[128 = 0]
[120 121 140 117 147 126 112 139 122 132 119 130 102 126 121 150  78 155
 120  90 131 129 111 123 116 185 144 138 158 137 111 146 112 125 133 145] : 2
[133 129 134 135 134 144 118 112 132 127 117 129 132 127 124 130 107 137
 124 123 119 123 116 128 126 100 117 140 125 123 130 123 122 117 127 125] : 5
[161 117 150 140 130 130 128  40 143 136 141 164 210 139 144 120  18 154
  92 129 101 110 106 145 134   1  89 141 100  78 146 105 122  72 117 113] : 15
[145 116 147 140 126 141 131  41 135 130 137 160 192 137 149 121  29 149
  98 126 105 111 121 145 133  52  91 130  95  86 145 105 115  86 122 113] : 14
[142 129 131 128 127 113 126 122 137 135 130 132 149 130 123 122 122 132
 124 132 122 123 112 127 128  58 120 141 132 116 129 125 138 113 122 128] : 6
[151 119 145 140 125 137 131  44 139 132 139 158 200 138 147 118  35 148
  97 132 103 111 116 144 134  25  89 134  93  82 146 105 120  82 119 111] : 14
[133 125 133 117 135 100 121 146 131 137 131 133 131 128 121 133 113 140
 125 114 130 128 110 124 123 108 136 139 153 125 117 142 134 122 125 139] : 4
[125 124 122 109 118  78 135 146 128 137 148 135 145 130 129 117 148 122
 135 126 138 129 127 126 131 100 136 122 145 120 118 139 149 135 121 136] : 5
[141 135 142 145 153 171 105 122 136 124  95 116 103 123 110 147  98 149
 118 117 114 125 101 121 117 105 121 159 138 139 129 127 112 111 132 129] : 2
[116 126 125 111 133 102 124 167 123 133 129 122  99 126 120 135 144 131
 137 111 141 134 125 120 122 176 150 127 158 142 111 147 132 143 130 144] : 0
[145 134 143 139 156 156 103 134 138 129  99 119 101 123 106 149  94 153
 117 113 117 126  93 119 115  96 129 164 152 141 124 133 117 109 131 133] : 2
[155 121 144 144 123 140 132  44 142 131 138 159 203 137 144 114  48 143
  99 139 102 112 116 143 136   4  85 136  92  82 149 100 124  82 118 108] : 14
[161 119 147 133 130 116 127  61 144 139 142 159 203 138 138 121  33 152
  96 130 108 114 103 140 131   2 100 143 115  85 140 114 128  76 116 118] : 14
[141 139 138 154 147 184 108 117 138 120  91 112 102 121 110 142 122 140
 121 129 110 124 106 122 120  90 114 158 125 137 135 118 114 113 132 121] : 2
[125 125 132 131 128 135 127 104 127 126 124 133 133 128 132 127 108 133
 123 121 121 123 125 131 127 122 117 130 120 119 130 123 122 124 127 125] : 5
[132 126 135 125 134 124 121 121 131 132 124 134 134 128 125 132 100 140
 121 117 123 125 114 128 124 114 125 138 137 123 124 131 126 119 126 131] : 5
[138 132 126 129 122 112 130 131 135 132 130 129 145 128 122 118 145 122
 131 138 124 125 118 126 130  65 120 137 128 120 130 124 143 123 122 124] : 5
[144 123 138 111 142  83 116 143 136 144 136 139 145 131 117 137  86 152
 117 108 130 126  98 124 122  78 140 147 168 121 113 146 136 108 121 144] : 5
[147 124 139 152 114 157 138  36 140 124 134 152 197 135 148 107  74 129
 107 150 100 111 129 146 139  14  78 128  72  82 156  91 122  91 120 100] : 14
[137 129 135 129 137 127 119 126 134 132 121 129 131 127 119 132 109 139
 122 121 122 124 109 125 124  90 125 144 141 126 125 130 129 116 126 131] : 5
[132 131 132 119 147 113 111 169 130 135 116 118  97 125 106 146 127 143
 130 108 134 133 103 115 117 134 150 149 173 146 111 150 130 127 130 147] : 0
[144 134 128 138 123 128 127 117 140 130 126 129 151 128 121 117 139 122
 128 144 117 122 115 127 130  36 111 142 119 116 137 118 140 114 121 119] : 6
[128 130 126 132 120 129 131 119 131 127 126 130 138 128 128 118 143 121
 130 136 123 124 128 129 130  94 117 127 116 119 132 120 133 133 125 122] : 5
[156 121 143 141 122 132 132  43 142 133 139 159 204 137 143 114  49 142
 100 140 105 112 113 143 136   1  88 137  96  82 148 102 127  80 118 110] : 14
[121 130 125 118 131 110 124 162 126 130 125 119 105 125 118 132 151 128
 137 119 136 133 123 121 123 152 144 131 150 139 116 141 134 141 131 140] : 1
[148 118 146 140 126 140 130  44 138 131 137 156 194 137 144 120  39 147
  98 131 104 112 116 143 133  35  91 134  96  86 145 104 119  85 121 112] : 14
[130 124 130 108 136  83 121 159 129 141 136 131 124 129 120 135 116 141
 128 108 138 131 110 121 122 124 148 136 165 131 110 149 138 125 125 146] : 3

[130 124 111 145 149  81 143 127 129 135 117 139 111 173 147 118 139 141
  86 104 141 167 182 172 105 174 151  61 129  65 113 153 164 140  80  87
  92 113 143 121  71 104 176 162 120  98  86 199 127 133 135 133] : 3
[162 137 117  88 122 130 128  95 113 134 125 163 107  99 111 129 137 122
 110 147 143 105 115 123 190  95  94 161 122 125 136 123 122 142 183 111
 135 115 151 111 145 117 214 137 114 102 115 113 141 126 140 106] : 10
[178 129  97 130 121 110  94 123 112 102 125  73 111 165 125 101 117 135
 117  96 146 135 215 141  90 124 132 113 109  84 133 155 159 141 181 114
  82 101 155 134 139 120 182 157  78  57  94 154 170  87 158 105] : 8
[155 135 117 104 149 101 143 100 133 117 125 157  84 138 137 126 142 142
 103 126 145 132 170 140 148 142 125 111 136 107 118 135 140 133 138  89
 116  97 146  99  88 112 199 144 125  98 108 152 135 117 134 123] : 8
[205 129 138  90 130 187 132  92 136 154  99 150 118  99 141 150 121  98
 151 150 103  97  65  98 208  80  68 186 128 180 138  98  91 138 179 153
 138 174 126 139 176 134 122 126 146 145 175  63 141 142 188  86] : 10
[134 114 117 119 227 112 162 124 142 123 104 196 110 129 189 132 146 128
  95 104 128 151 108 186 165 193 157  88 140 141 106 133 156 153  61 114
 105 129 133 125  77 102 194 162 173 123 125 225  86 197 113 122] : 0
[186 113 101 136 189 114 160 128 129  91 108 134  88 156 181 123 115 123
 107  91 153 126 205 167  85 170 148  86 126 100 114 145 159 136 126 130
  92  98 139 133  50 117 177 137 118 111 144 199 127 134 114 101] : 3
[158 136 112 141 126 172  87 135 121 127 102  85 157 135 123 119 125 121
 125 121 112 133 120 142 135 121 105 137 108 137 136 129 121 152 155 146
 101 172 138 167 191 116 128 145 105  84 100 115 144 127 163 100] : 7
[211 133 138  89 123 182 124  88 131 143  99 137 115  89 133 147 119  99
 145 152 110  84  87  94 208  74  72 193 124 165 142 104  93 139 195 150
 132 168 131 134 185 132 136 126 130 133 167  75 151 135 146  79] : 11
[161 117 116 114 225 123 180 118 138 108 107 192  91 129 194 134 134 127
 101 113 150 127 162 164 139 177 138  98 139 127 107 131 155 141  95 108
 119 104 135 121  56 109 207 134 146 117 146 194  95 167 104 118] : 3
[164 137 107 110  95  98  98 115  93 111 145 111 114 147  77 107 124 133
  91 159 164 129 167 112 129  82 107 134 108  89 139 152 155 133 221 107
 108  88 161 125 134 124 214 151  63  69  88 110 168  64 162 123] : 13
[188 108  94 153 201 121 144 144 125  85  94 102 116 179 196 118 106 115
 109  73 148 140 222 170  50 175 145  76 120  97 113 152 175 138 103 145
  74 115 141 150  76 120 155 147 101  95 136 202 127 142 123  98] : 2
[142 117 111 134 180 127 145 133 139 111 107 149 119 155 174 124 135 130
 102  97 133 147 174 157 119 186 153  79 134 126 110 142 158 144  89 120
  98 118 134 133  93 111 172 156 134 102 116 203 108 157 126 122] : 2
[162 157 134  95  86 183  81  97 129 153 127 108 129  84  90 129 138 128
 141 166 118  92  94  93 181  72  83 188 120 145 149 102  85 143 217 135
 145 156 135 131 212 128 129 122 111 118 119  50 163 109 161  90] : 15
[162 131 114 103 175 138 143 108 140 117 121 156 103 132 157 128 135 135
 118 134 133 117 159 146 158 146 134 129 135 133 120 125 129 144 156 112
 123 106 137 118 116 118 195 134 132 109 131 156 123 130 126 106] : 7
[121 131 108 139 131  93 122 130 125 104 131 113 120 167 126 111 137 150
 110 107 134 155 195 157 130 181 144  85 123  92 122 149 154 136 107  94
 104 101 143 122 101 112 169 147 103  89  84 182 138 107 142 137] : 6
[200 127 122  86 152 144 148  88 118 120 117 167  86 100 132 141 124 105
 110 141 147  98 126 121 181  94 102 155 128 129 129 122 120 135 194 123
 127 105 147 117 112 126 196 123 118 111 143 110 139 122 132  84] : 10
[195 132 117  92 182 173 147  89 145 127 104 163  90 107 170 134 134 124
 117 123 126 106 148 147 186 141 115 136 138 144 121 120 125 149 147 114
 123 125 140 117 117 111 188 141 141 121 138 149 130 148 132  84] : 7
[120 160 147  98  98 176  71  98 138 167 140 110 144  69  83 128 147 133
 147 166 104  93  81  71 183  80 106 187 129 155 145 100  77 140 227 128
 151 162 127 125 239 130 102 122 127 117 102  71 154 118 153 106] : 15
[166 135 111  97 112 139 120 116 102 120 132 135 106 112  99 128 123 117
 112 158 147 107 128 109 154  85  95 166 116 115 139 129 125 132 207 122
 130  95 150 127 138 128 192 122  92  96 122  88 149  88 138 103] : 12
[163 146 135  96 120 193  88 101 131 152 117 120 138  81 108 131 131 118
 144 154 102  93  85  93 191  80  89 188 123 165 148 103  91 147 213 150
 139 173 131 141 211 128 117 128 127 118 136  71 147 131 156  91] : 12
[140 125 109 141 145  94 146 127 131 103 117 130 109 174 151 119 133 138
 102 100 141 156 190 162 104 172 148  88 128  93 112 152 162 134  92 101
  94 108 142 120  77 112 173 149 116  95  98 181 127 122 136 131] : 4
